[[-5.02 -1.11 -2.52 -4.59  0.37  1.36  0.00]
 [ 2.70 -2.82  0.46  3.96 -0.14 -2.96  5.07]
 [-2.41 -2.51 -2.42 -1.57 -1.30 -0.41  5.16]
 [-4.12 -0.25 -1.27 -3.83  1.56  1.41 -2.94]
 [ 5.16 -0.21  2.15  5.25 -0.62 -2.22  2.45]]
->
[[-5.02  2.70 -2.41 -4.12  5.16]
 [-1.11 -2.82 -2.51 -0.25 -0.21]
 [-2.52  0.46 -2.42 -1.27  2.15]
 [-4.59  3.96 -1.57 -3.83  5.25]
 [ 0.37 -0.14 -1.30  1.56 -0.62]
 [ 1.36 -2.96 -0.41  1.41 -2.22]
 [ 0.00  5.07  5.16 -2.94  2.45]]

[[ 1.20  3.40 -0.21  1.59]
 [-3.62 -4.05 -0.38  1.85]
 [-2.16  1.04  3.04  3.63]]
->
[[ 1.20 -3.62 -2.16]
 [ 3.40 -4.05  1.04]
 [-0.21 -0.38  3.04]
 [ 1.59  1.85  3.63]]

[[-1.12  1.86  1.81  1.85  2.01  0.86  0.47]
 [-1.82  3.27  1.09  3.45  2.75  0.81  0.13]
 [-0.57  0.09 -3.45 -0.41 -1.04 -3.76 -2.96]
 [-1.82  0.81 -2.48  0.65  0.27 -2.74 -3.05]
 [-2.36  1.85 -1.82  1.67  0.73 -2.06 -2.51]
 [ 0.44  0.03  4.83  0.06  0.40  5.00  2.73]
 [ 0.70 -1.40 -3.72 -1.62 -2.17 -3.64 -1.38]
 [-1.70  4.12  0.78  4.23  3.09  0.54  0.30]
 [ 0.54 -0.01  3.60 -0.21  0.08  3.28  2.18]]
->
[[-1.12 -1.82 -0.57 -1.82 -2.36  0.44  0.70 -1.70  0.54]
 [ 1.86  3.27  0.09  0.81  1.85  0.03 -1.40  4.12 -0.01]
 [ 1.81  1.09 -3.45 -2.48 -1.82  4.83 -3.72  0.78  3.60]
 [ 1.85  3.45 -0.41  0.65  1.67  0.06 -1.62  4.23 -0.21]
 [ 2.01  2.75 -1.04  0.27  0.73  0.40 -2.17  3.09  0.08]
 [ 0.86  0.81 -3.76 -2.74 -2.06  5.00 -3.64  0.54  3.28]
 [ 0.47  0.13 -2.96 -3.05 -2.51  2.73 -1.38  0.30  2.18]]

[[-0.42 -3.84 -0.87  1.62  0.88  2.60 -1.31  0.21 -1.92  2.47 -1.19  1.24
   2.02 -0.97]
 [-0.31 -3.97 -0.88  1.58  0.92  2.45 -1.37  0.18 -1.87  2.40 -1.21  1.42
   2.04 -0.80]
 [ 0.56 -4.51 -0.72  0.95  1.25  2.15 -1.40 -0.23 -1.19  1.66 -1.58  2.25
   2.08  0.27]]
->
[[-0.42 -0.31  0.56]
 [-3.84 -3.97 -4.51]
 [-0.87 -0.88 -0.72]
 [ 1.62  1.58  0.95]
 [ 0.88  0.92  1.25]
 [ 2.60  2.45  2.15]
 [-1.31 -1.37 -1.40]
 [ 0.21  0.18 -0.23]
 [-1.92 -1.87 -1.19]
 [ 2.47  2.40  1.66]
 [-1.19 -1.21 -1.58]
 [ 1.24  1.42  2.25]
 [ 2.02  2.04  2.08]
 [-0.97 -0.80  0.27]]

[[-0.89  3.53  2.51  1.95 -3.37  3.12 -0.81 -2.33]
 [ 1.24  1.54  1.51  1.68 -1.02  0.56  1.54 -0.77]
 [ 2.11 -1.70 -1.07 -0.30  2.95 -2.38  2.32  2.07]
 [ 3.68  0.03  1.05  1.95  0.72 -1.78  4.30  0.32]
 [-1.13 -1.39 -1.96 -1.95  2.73 -0.59 -1.45  2.17]
 [-2.16  1.61  0.34 -0.26 -0.93  2.23 -2.44 -0.44]
 [-1.23  1.72  0.77  0.36 -1.11  1.87 -1.34 -0.64]
 [ 0.49  3.02  2.55  2.37 -2.80  2.06  0.77 -2.02]
 [ 0.87 -1.61 -1.44 -0.95  2.90 -1.72  0.88  2.14]
 [-0.12  3.40  2.67  2.30 -3.24  2.64  0.08 -2.30]
 [ 1.07  0.63  0.64  0.88  0.11 -0.07  1.27  0.07]]
->
[[-0.89  1.24  2.11  3.68 -1.13 -2.16 -1.23  0.49  0.87 -0.12  1.07]
 [ 3.53  1.54 -1.70  0.03 -1.39  1.61  1.72  3.02 -1.61  3.40  0.63]
 [ 2.51  1.51 -1.07  1.05 -1.96  0.34  0.77  2.55 -1.44  2.67  0.64]
 [ 1.95  1.68 -0.30  1.95 -1.95 -0.26  0.36  2.37 -0.95  2.30  0.88]
 [-3.37 -1.02  2.95  0.72  2.73 -0.93 -1.11 -2.80  2.90 -3.24  0.11]
 [ 3.12  0.56 -2.38 -1.78 -0.59  2.23  1.87  2.06 -1.72  2.64 -0.07]
 [-0.81  1.54  2.32  4.30 -1.45 -2.44 -1.34  0.77  0.88  0.08  1.27]
 [-2.33 -0.77  2.07  0.32  2.17 -0.44 -0.64 -2.02  2.14 -2.30  0.07]]

[[-3.26  2.79 -1.35  2.82  2.09 -1.39 -0.83]
 [ 0.56 -0.04  3.72 -0.22  2.42  3.25  5.63]
 [-0.43 -1.28 -3.08 -1.35 -3.06 -2.80 -1.07]
 [-3.68  4.52 -0.04  4.38  2.98 -0.29  0.41]]
->
[[-3.26  0.56 -0.43 -3.68]
 [ 2.79 -0.04 -1.28  4.52]
 [-1.35  3.72 -3.08 -0.04]
 [ 2.82 -0.22 -1.35  4.38]
 [ 2.09  2.42 -3.06  2.98]
 [-1.39  3.25 -2.80 -0.29]
 [-0.83  5.63 -1.07  0.41]]

[[ 1.75  2.38 -0.92  0.49 -1.75  0.47  4.63 -1.33  1.70  3.17 -0.51  4.29]
 [ 0.45 -0.42  1.97 -5.07 -3.05  0.39  0.02 -0.03 -1.32  3.93 -3.19 -2.89]]
->
[[ 1.75  0.45]
 [ 2.38 -0.42]
 [-0.92  1.97]
 [ 0.49 -5.07]
 [-1.75 -3.05]
 [ 0.47  0.39]
 [ 4.63  0.02]
 [-1.33 -0.03]
 [ 1.70 -1.32]
 [ 3.17  3.93]
 [-0.51 -3.19]
 [ 4.29 -2.89]]
